Here is a tiny trained network, its code and every weight. The questions are about switching its units off for an input and a target symbol, where a switched-off unit gives its printed mean instead of its output.

import numpy as np


def w(rows, s, z=0):
    codes = np.array(rows[::2]) - 128.0
    scale = np.full(codes.shape[1], s)
    scale[-1] = z or s
    return codes * scale


def f(y):
    return np.maximum(y, 0)


def softmax(a):
    e = np.exp(a - a.max(-1, keepdims=True))
    return e / e.sum(-1, keepdims=True)


def log_softmax(a):
    a = a - a.max(-1, keepdims=True)
    return a - np.log(np.exp(a).sum(-1, keepdims=True))


def net(x, mask):
    ids = ['βζθστφ'.index(c) for c in x.split()]
    T = len(ids)
    res = E[ids] + P[:T]
    r = res
    for j in range(2):
        rows = slice(4 * j, 4 * j + 4)
        q, k, v = (r @ M[0][rows].T for M in (Q, K, V))
        z = softmax(np.where(np.tri(T) > 0, q @ k.T / 4**0.5, -1e9)) @ v
        o = O[0][rows]
        res = res + np.where(mask[j], z, o[:, -1]) @ o[:, :-1]
    y = f(res @ A[0][:, :-1].T + A[0][:, -1])
    res = res + np.where(mask[2:26], y, B[0][:, -1]) @ B[0][:, :-1]
    return log_softmax(res[-1] @ U[:, :-1].T + U[:, -1])


Q, K, V, O, A, B = {}, {}, {}, {}, {}, {}
E = w([
[123,194,197,111,123,117,111,90,217,83,117],'β',
[91,84,155,175,131,167,91,164,114,67,18],'ζ',
[146,101,154,22,185,164,49,195,187,95,131],'θ',
[231,52,249,76,115,65,110,135,90,154,173],'σ',
[208,32,151,171,158,130,121,171,222,187,157],'τ',
[74,160,137,66,64,155,172,138,162,239,153],'φ',
],0.016)
P = w([
[99,169,80,145,134,28,105,118,123,90,143],'0',
[134,175,140,134,142,69,157,166,147,92,88],'1',
[140,144,181,123,176,121,182,131,159,106,68],'2',
[106,115,159,130,201,167,153,45,133,136,95],'3',
[101,88,101,149,165,176,76,8,117,147,153],'4',
[102,85,61,169,88,148,35,59,127,120,210],'5',
[126,126,72,164,37,118,33,165,147,111,206],'6',
[125,137,147,149,59,110,102,220,162,138,177],'7',
[87,126,200,139,107,146,149,193,163,164,151],'8',
[67,85,223,135,131,197,134,97,136,212,137],'9',
],0.014)
Q[0] = w([
[116,94,100,99,126,69,84,117,117,91,182],'head 0',
[188,86,223,120,99,109,115,211,212,107,82],'head 0',
[93,127,181,85,178,165,178,113,101,179,120],'head 0',
[165,63,199,167,166,159,7,71,183,157,120],'head 0',
[120,155,193,114,116,92,201,244,165,124,75],'head 1',
[125,114,199,119,203,168,189,111,136,128,105],'head 1',
[99,114,194,104,244,175,192,67,130,192,90],'head 1',
[109,146,169,94,70,63,118,251,170,139,52],'head 1',
],0.012)
K[0] = w([
[156,127,145,118,147,180,127,78,130,157,163],'head 0',
[122,96,115,133,57,151,89,171,127,174,176],'head 0',
[119,165,180,134,133,70,122,191,160,148,112],'head 0',
[124,99,187,124,110,205,144,167,131,195,139],'head 0',
[100,121,114,164,131,156,8,60,120,156,179],'head 1',
[129,152,87,157,50,82,77,149,131,97,189],'head 1',
[132,135,84,155,55,95,91,195,114,104,156],'head 1',
[134,105,105,124,109,180,94,64,107,134,136],'head 1',
],0.016)
V[0] = w([
[100,168,168,49,166,129,74,167,17,86,153],'head 0',
[102,145,144,162,24,118,177,79,83,136,94],'head 0',
[80,167,92,37,125,114,161,130,171,165,170],'head 0',
[184,118,177,118,93,104,135,110,75,177,168],'head 0',
[100,77,135,149,74,83,194,127,45,146,59],'head 1',
[198,146,201,110,86,103,159,40,141,31,51],'head 1',
[68,127,134,191,92,163,145,91,165,104,102],'head 1',
[144,60,126,254,166,113,140,141,141,103,151],'head 1',
],0.0071)
O[0] = w([
[126,87,160,74,191,166,113,117,184,163,220,52],'head 0',
[58,174,170,91,148,181,122,94,79,156,164,6],'head 0',
[222,214,88,174,159,94,69,99,110,176,130,149],'head 0',
[138,166,55,32,203,93,124,124,144,101,62,233],'head 0',
[83,61,215,179,166,116,88,255,161,219,86,1],'head 1',
[139,189,198,66,95,128,161,152,126,159,110,213],'head 1',
[210,120,165,124,184,33,45,52,181,186,43,73],'head 1',
[86,129,109,100,114,98,125,104,82,129,45,149],'head 1',
],0.0072,0.0043)
A[0] = w([
[126,101,139,139,145,108,95,134,150,173,90,36],'neuron 0',
[103,123,105,150,148,155,113,138,162,114,92,75],'neuron 1',
[99,148,168,171,110,106,107,104,117,111,123,82],'neuron 2',
[155,110,118,140,94,120,142,125,87,165,95,91],'neuron 3',
[90,125,137,111,122,140,117,121,137,100,148,112],'neuron 4',
[143,5,103,113,136,125,141,169,104,88,128,101],'neuron 5',
[148,168,95,126,125,149,142,122,110,170,121,68],'neuron 6',
[144,138,196,189,124,141,133,128,116,108,130,55],'neuron 7',
[141,151,153,117,106,123,119,118,74,103,132,114],'neuron 8',
[143,137,153,137,89,73,148,116,127,149,160,111],'neuron 9',
[160,144,96,149,102,162,181,116,104,113,154,1],'neuron 10',
[139,129,124,123,131,93,158,102,86,99,181,138],'neuron 11',
[140,84,76,157,164,121,134,157,85,166,126,47],'neuron 12',
[92,135,132,91,119,117,130,109,124,125,97,150],'neuron 13',
[127,161,175,110,149,127,113,131,157,148,189,185],'neuron 14',
[145,143,157,140,120,127,168,135,131,114,125,65],'neuron 15',
[161,121,105,134,146,117,97,101,155,92,101,123],'neuron 16',
[121,87,150,156,170,106,146,101,117,143,143,19],'neuron 17',
[58,123,121,129,118,121,137,149,140,159,148,62],'neuron 18',
[103,106,108,146,137,150,111,148,98,125,132,114],'neuron 19',
[116,114,164,122,127,117,122,140,69,114,133,38],'neuron 20',
[90,176,119,128,176,161,80,151,109,87,101,155],'neuron 21',
[158,125,132,131,110,211,116,144,180,110,112,132],'neuron 22',
[137,130,137,128,136,150,137,124,120,149,118,75],'neuron 23',
],0.013,0.0053)
B[0] = w([
[106,153,136,71,164,160,111,113,113,96,120,175],'neuron 0',
[117,124,116,83,141,145,117,103,107,114,158,166],'neuron 1',
[100,140,162,167,116,174,159,117,118,189,72,166],'neuron 2',
[117,131,133,163,174,166,157,113,174,153,87,167],'neuron 3',
[155,147,141,142,137,116,134,135,72,174,164,174],'neuron 4',
[16,124,106,133,191,108,55,139,119,96,87,243],'neuron 5',
[105,66,105,132,130,69,249,158,117,101,168,154],'neuron 6',
[96,133,113,149,122,105,145,106,179,177,72,162],'neuron 7',
[146,135,144,118,90,123,121,132,102,147,56,181],'neuron 8',
[95,119,134,146,159,177,114,117,135,120,79,204],'neuron 9',
[130,139,165,2,176,108,111,138,143,114,192,157],'neuron 10',
[96,158,178,142,116,164,54,149,151,126,72,196],'neuron 11',
[150,130,167,132,66,113,180,78,112,144,124,144],'neuron 12',
[158,132,104,102,29,162,92,159,112,154,132,198],'neuron 13',
[149,137,158,121,177,200,158,202,143,153,205,254],'neuron 14',
[115,108,87,153,107,150,89,94,124,128,119,158],'neuron 15',
[222,132,144,135,155,125,144,110,128,98,117,237],'neuron 16',
[124,126,112,112,93,117,108,148,118,111,128,138],'neuron 17',
[144,126,178,149,187,32,137,64,129,141,73,158],'neuron 18',
[169,131,84,116,131,144,136,132,190,90,169,142],'neuron 19',
[81,140,96,114,60,171,139,160,115,129,94,147],'neuron 20',
[157,130,130,112,51,52,165,115,109,123,171,200],'neuron 21',
[134,109,80,171,98,95,165,106,43,116,187,223],'neuron 22',
[125,111,116,119,105,135,158,143,154,130,134,134],'neuron 23',
],0.0074,0.0092)
U = w([
[142,175,200,71,202,222,49,190,141,139,68,2],'β',
[75,156,105,107,115,189,178,253,131,190,150,165],'ζ',
[184,98,100,207,238,164,119,181,171,110,166,175],'θ',
[173,145,155,14,175,183,102,196,101,18,183,36],'σ',
[148,117,89,120,118,119,133,123,102,89,73,173],'τ',
[231,218,149,107,106,181,175,152,151,190,139,211],'φ',
],0.0036,0.0034)

Each question gives the input, a string of symbols that net reads in full, and the target symbol t.
The units are the heads (4 rows each of Q, K, V and O) and the neurons (one row each of A and B). Each row of codes is followed by its name. A weight is (code - 128) times the scale printed after its matrix; where a second scale follows, it is the last column's (O, A, B and U).
mask holds one flag per unit, heads first, then neurons. A switched-off unit (its flag False) gives its mean, the last column of its rows in O or B, instead of its output. The means were averaged over made-up inputs and are rounded, as every weight is.
A unit's drop is (log p(t) with every unit on - log p(t) with that unit switched off) / (log p(t) with every unit on - log p(t) with every unit switched off).
The circuit of an input: a set's keep is (log p(t) with only the set's units on - log p(t) with every unit switched off) / (log p(t) with every unit on - log p(t) with every unit switched off). Starting from the 12 units with the biggest drops (on a tie, the unit counted first), units are removed one at a time, each time the one whose removal leaves the highest keep (on an exact tie, the one counted first), for as long as the keep stays at least 0.8.
units of the circuit, in order: the units of the circuit, biggest drop first
top k neurons: the k neurons with the biggest drops, biggest first
which heads matter: for each layer, one digit per head in row order, 1 if its drop is at least 0.15 and else 0, layers parted by /
input β τ β θ, target τ: units of the circuit, in order -> [head 0; neuron 14]
input σ σ β ζ σ φ τ σ τ θ, target τ: units of the circuit, in order -> [head 1; head 0]
input σ φ ζ θ, target φ: which heads matter -> 10
input θ σ β, target σ: which heads matter -> 11
input β τ φ ζ θ τ ζ θ σ, target τ: which heads matter -> 01
input ζ β σ ζ, target σ: which heads matter -> 10
input φ β θ, target θ: units of the circuit, in order -> [head 1]
input φ β σ ζ τ φ ζ θ β, target θ: units of the circuit, in order -> [head 1; head 0]
input τ σ β τ σ σ τ φ τ ζ, target τ: top 2 neurons -> [neuron 14; neuron 21]
input θ θ τ σ, target β: units of the circuit, in order -> [neuron 11; neuron 22; neuron 21]
input τ τ β β, target τ: units of the circuit, in order -> [head 0; head 1]
input τ φ σ β σ φ θ σ σ σ, target σ: units of the circuit, in order -> [head 1; neuron 10]
input σ β β θ φ θ φ θ σ ζ, target θ: which heads matter -> 01
input φ ζ σ ζ τ β φ τ ζ, target φ: which heads matter -> 11
input β ζ σ σ ζ θ θ β ζ, target σ: which heads matter -> 01
input φ τ β φ σ σ β τ τ β, target τ: which heads matter -> 10
input β φ β, target φ: which heads matter -> 10
input θ β σ β, target σ: which heads matter -> 11
input β φ β φ β τ, target φ: units of the circuit, in order -> [head 1]
input θ θ σ β ζ φ σ, target β: which heads matter -> 00
input ζ β φ, target β: which heads matter -> 01
input σ τ φ ζ, target ζ: which heads matter -> 01
input φ ζ σ β β ζ θ, target φ: units of the circuit, in order -> [head 1; neuron 5]
input σ ζ θ τ φ θ ζ β, target θ: which heads matter -> 01
input σ θ σ ζ β β, target ζ: which heads matter -> 11
input β θ τ φ β θ ζ σ σ φ, target β: top 4 neurons -> [neuron 0; neuron 22; neuron 21; neuron 18]
input σ σ ζ σ ζ τ φ τ φ, target τ: units of the circuit, in order -> [head 1]
input τ σ σ τ θ β τ, target τ: units of the circuit, in order -> [head 0; head 1]
input σ τ φ σ τ ζ σ τ, target τ: units of the circuit, in order -> [head 1; head 0]
input ζ θ θ θ τ β φ ζ σ φ, target θ: top neuron -> [neuron 18]
